Below is a small trained network, with its code and all its weights. Each question gives an input and a class and asks what happens when units are switched off, that is, made to give their printed mean instead of their output.

import numpy as np


def w(rows, s, z=0):
    codes = np.array(rows[::2]) - 128.0
    scale = np.full(codes.shape[1], s)
    scale[-1] = z or s
    return codes * scale


def norm(h):
    return h / np.sqrt((h * h).mean(-1, keepdims=True) + 1e-5)


def f(y):
    return y / 2 * (1 + np.tanh(0.7978845608 * (y + 0.044715 * y**3)))


def log_softmax(a):
    a = a - a.max(-1, keepdims=True)
    return a - np.log(np.exp(a).sum(-1, keepdims=True))


def net(x, mask):
    res = np.array(x, float).reshape(1, 3) / 4 @ E
    u = 0
    for l in range(3):
        y = f(norm(res) @ A[l][:, :-1].T + A[l][:, -1])
        res = res + np.where(mask[u : u + 11], y, B[l][:, -1]) @ B[l][:, :-1]
        u += 11
    return log_softmax(norm(res)[-1] @ U[:, :-1].T + U[:, -1])


A, B = {}, {}
E = w([
[13,76,60,134],'x0',
[189,122,76,17],'x1',
[156,255,13,108],'x2',
],0.0069)
A[0] = w([
[111,188,157,194,124],'0.n0',
[170,77,96,26,83],'0.n1',
[123,150,72,78,180],'0.n2',
[232,205,218,168,4],'0.n3',
[141,85,163,134,56],'0.n4',
[119,179,142,168,86],'0.n5',
[91,164,193,255,92],'0.n6',
[135,142,124,34,143],'0.n7',
[132,225,96,128,79],'0.n8',
[119,65,179,88,49],'0.n9',
[128,12,158,112,66],'0.n10',
],0.0094,0.0033)
B[0] = w([
[180,190,118,68,186],'0.n0',
[34,210,189,66,207],'0.n1',
[160,140,209,183,208],'0.n2',
[210,45,210,66,248],'0.n3',
[174,141,119,159,142],'0.n4',
[104,254,147,101,145],'0.n5',
[40,187,190,51,254],'0.n6',
[63,148,173,165,188],'0.n7',
[170,166,73,219,204],'0.n8',
[153,169,88,173,173],'0.n9',
[176,170,135,231,220],'0.n10',
],0.0069,0.0042)
A[1] = w([
[117,108,88,14,127],'1.n0',
[81,192,189,34,82],'1.n1',
[176,159,98,85,203],'1.n2',
[128,54,202,184,218],'1.n3',
[128,231,8,94,62],'1.n4',
[139,47,133,108,17],'1.n5',
[56,78,28,140,162],'1.n6',
[130,97,124,42,61],'1.n7',
[153,117,85,50,162],'1.n8',
[67,76,71,132,176],'1.n9',
[167,115,117,98,2],'1.n10',
],0.011,0.0059)
B[1] = w([
[69,222,198,86,132],'1.n0',
[22,124,74,89,205],'1.n1',
[89,71,148,167,193],'1.n2',
[189,249,48,197,254],'1.n3',
[204,173,121,232,208],'1.n4',
[154,229,181,152,118],'1.n5',
[243,96,255,56,183],'1.n6',
[61,191,178,75,118],'1.n7',
[24,101,230,174,139],'1.n8',
[226,170,185,34,169],'1.n9',
[207,144,158,119,111],'1.n10',
],0.0082,0.0072)
A[2] = w([
[169,134,249,44,199],'2.n0',
[28,52,162,151,110],'2.n1',
[125,107,157,98,21],'2.n2',
[58,62,218,107,20],'2.n3',
[28,225,108,95,161],'2.n4',
[80,141,117,26,3],'2.n5',
[51,146,202,184,45],'2.n6',
[33,148,175,143,107],'2.n7',
[81,1,140,198,198],'2.n8',
[168,45,201,144,89],'2.n9',
[157,147,190,161,48],'2.n10',
],0.0096,0.0046)
B[2] = w([
[121,102,166,33,254],'2.n0',
[142,203,108,56,129],'2.n1',
[217,146,234,104,112],'2.n2',
[243,154,47,184,130],'2.n3',
[2,198,87,58,212],'2.n4',
[143,194,163,241,138],'2.n5',
[91,154,75,83,143],'2.n6',
[127,174,14,82,159],'2.n7',
[227,236,118,210,111],'2.n8',
[142,155,128,73,140],'2.n9',
[110,100,54,84,165],'2.n10',
],0.0088,0.0072)
U = w([
[210,194,115,234,253],'0',
[73,186,115,81,253],'1',
[204,122,224,46,145],'2',
[90,154,106,154,79],'3',
[103,13,92,179,3],'4',
[115,57,101,158,3],'5',
[105,73,101,176,3],'6',
[91,3,111,190,3],'7',
],0.012,0.006)

Each question gives the input, the list of numbers given to net, and the class t.
The units are the neurons (one row each of A and B). Each row of codes is followed by its name. A weight is (code - 128) times the scale printed after its matrix; where a second scale follows, it is the last column's (A, B and U).
mask holds one flag per neuron, layer by layer. A switched-off neuron (its flag False) gives its mean, the last column of its row in B, instead of its output. The means were averaged over made-up inputs and are rounded, as every weight is.
A unit's drop is (log p(t) with every unit on - log p(t) with that unit switched off) / (log p(t) with every unit on - log p(t) with every unit switched off).
The circuit of an input: a set's keep is (log p(t) with only the set's units on - log p(t) with every unit switched off) / (log p(t) with every unit on - log p(t) with every unit switched off). Starting from the 12 units with the biggest drops (on a tie, the unit counted first), units are removed one at a time, each time the one whose removal leaves the highest keep (on an exact tie, the one counted first), for as long as the keep stays at least 0.8.
units of the circuit, in order: the units of the circuit, biggest drop first
k most important neurons: the k neurons with the biggest drops, biggest first
top k neurons in layer l: the k neurons of layer l with the biggest drops, biggest first
drop when u is switched off: that unit's drop, to one decimal
input [2,-6,7], class 0: top 3 neurons in layer 0 => (0.n8; 0.n1; 0.n7)
input [-4,-1,-6], class 0: units of the circuit, in order => (1.n3)
input [-7,8,-1], class 1: units of the circuit, in order => (0.n1; 1.n1; 1.n6)
input [6,-5,-1], class 2: top 2 neurons in layer 1 => (1.n6; 1.n9)
input [3,-5,-6], class 0: 3 most important neurons => (0.n1; 1.n1; 0.n10)
input [-5,6,6], class 0: 2 most important neurons => (0.n8; 1.n4)
input [5,-1,4], class 2: top 2 neurons in layer 1 => (1.n6; 1.n3)
input [-6,-2,4], class 2: 2 most important neurons => (0.n3; 1.n3)
input [7,3,2], class 2: 2 most important neurons => (1.n6; 0.n6)
input [1,-4,-7], class 0: 2 most important neurons => (0.n1; 1.n1)
input [-4,-5,-3], class 1: 2 most important neurons => (0.n6; 1.n1)
input [-6,7,-2], class 1: 2 most important neurons => (0.n1; 1.n1)
input [-1,7,-6], class 1: top 4 neurons in layer 0 => (0.n1; 0.n8; 0.n3; 0.n2)
input [-7,-3,5], class 2: most important neuron => (0.n3)
input [-3,7,-7], class 0: top 2 neurons in layer 0 => (0.n10; 0.n6)
input [8,-7,4], class 2: top 2 neurons in layer 0 => (0.n1; 0.n7)
input [8,-7,8], class 0: top 2 neurons in layer 1 => (1.n4; 1.n6)
input [-4,0,0], class 2: drop when 0.n3 is switched off => 1.2
input [3,6,-8], class 0: drop when 0.n10 is switched off => 0.5
input [-6,2,3], class 2: top neuron in layer 2 => (2.n4)
